Below is a small trained network, with its code and all its weights. Each question gives an input and a class and asks what happens when units are switched off, that is, made to give their printed mean instead of their output.

import numpy as np


def w(rows, s, z=0):
    codes = np.array(rows[::2]) - 128.0
    scale = np.full(codes.shape[1], s)
    scale[-1] = z or s
    return codes * scale


def f(y):
    return np.maximum(y, 0)


def log_softmax(a):
    a = a - a.max(-1, keepdims=True)
    return a - np.log(np.exp(a).sum(-1, keepdims=True))


def net(x, mask):
    res = np.array(x, float).reshape(1, 3) / 4 @ E
    y = f(res @ A[0][:, :-1].T + A[0][:, -1])
    res = res + np.where(mask, y, B[0][:, -1]) @ B[0][:, :-1]
    return log_softmax(res[-1] @ U[:, :-1].T + U[:, -1])


A, B = {}, {}
E = w([
[158,218,159,254,158,216,136],'x0',
[200,86,194,204,123,70,61],'x1',
[120,216,95,180,72,83,83],'x2',
],0.013)
A[0] = w([
[43,125,84,141,71,210,133,160],'neuron 1',
[137,254,90,152,99,171,96,182],'neuron 2',
[45,116,94,126,201,198,195,120],'neuron 3',
[143,59,167,203,59,25,38,252],'neuron 4',
[147,209,208,175,174,150,171,191],'neuron 5',
[162,99,252,168,232,157,89,126],'neuron 6',
[110,115,87,62,22,71,117,219],'neuron 7',
],0.0099,0.0032)
B[0] = w([
[160,194,201,133,213,142,209,201],'neuron 1',
[42,70,128,214,249,50,128,236],'neuron 2',
[190,160,175,96,67,172,247,221],'neuron 3',
[98,47,156,228,114,233,77,250],'neuron 4',
[135,120,97,125,168,85,129,230],'neuron 5',
[50,110,69,204,254,37,135,226],'neuron 6',
[61,61,113,145,192,47,218,233],'neuron 7',
],0.008,0.015)
U = w([
[69,118,116,198,208,23,125,217],'0',
[149,227,158,117,110,174,173,167],'1',
[180,186,157,151,51,83,93,9],'2',
[164,113,162,100,89,96,125,3],'3',
[155,128,176,178,7,177,49,54],'4',
],0.011,0.0027)

Each question gives the input, the list of numbers given to net, and the class t.
The units are the neurons (one row each of A and B). Each row of codes is followed by its name. A weight is (code - 128) times the scale printed after its matrix; where a second scale follows, it is the last column's (A, B and U).
mask holds one flag per neuron, in row order. A switched-off neuron (its flag False) gives its mean, the last column of its row in B, instead of its output. The means were averaged over made-up inputs and are rounded, as every weight is.
A unit's drop is (log p(t) with every unit on - log p(t) with that unit switched off) / (log p(t) with every unit on - log p(t) with every unit switched off).
The circuit of an input: a set's keep is (log p(t) with only the set's units on - log p(t) with every unit switched off) / (log p(t) with every unit on - log p(t) with every unit switched off). Starting from all 7 units, units are removed one at a time, each time the one whose removal leaves the highest keep (on an exact tie, the one counted first), for as long as the keep stays at least 0.8.
units of the circuit, in order: the units of the circuit, biggest drop first
most important unit: the unit with the biggest drop
k most important neurons: the k neurons with the biggest drops, biggest first
drop when u is switched off: that unit's drop, to one decimal
input [-1,3,2], class 4: units of the circuit, in order : (neuron 2; neuron 6; neuron 4)
input [-7,-8,-8], class 1: units of the circuit, in order : (neuron 3)
input [-2,5,5], class 4: units of the circuit, in order : (neuron 4; neuron 6)
input [3,-2,-4], class 1: units of the circuit, in order : (neuron 2; neuron 7)
input [0,-1,-2], class 1: units of the circuit, in order : (neuron 2; neuron 6)
input [-3,0,-4], class 3: 2 most important neurons : (neuron 2; neuron 6)
input [-3,7,5], class 4: units of the circuit, in order : (neuron 4; neuron 2)
input [-4,6,5], class 4: units of the circuit, in order : (neuron 4; neuron 6)
input [0,-2,0], class 1: 3 most important neurons : (neuron 6; neuron 2; neuron 7)
input [8,-5,-8], class 1: 2 most important neurons : (neuron 3; neuron 7)
input [-8,-6,-7], class 3: drop when neuron 6 is switched off : 0.4
input [0,-6,-4], class 1: drop when neuron 3 is switched off : 0.0
input [-6,-5,-6], class 3: drop when neuron 6 is switched off : 0.3
input [-5,-8,-7], class 1: most important unit : neuron 3
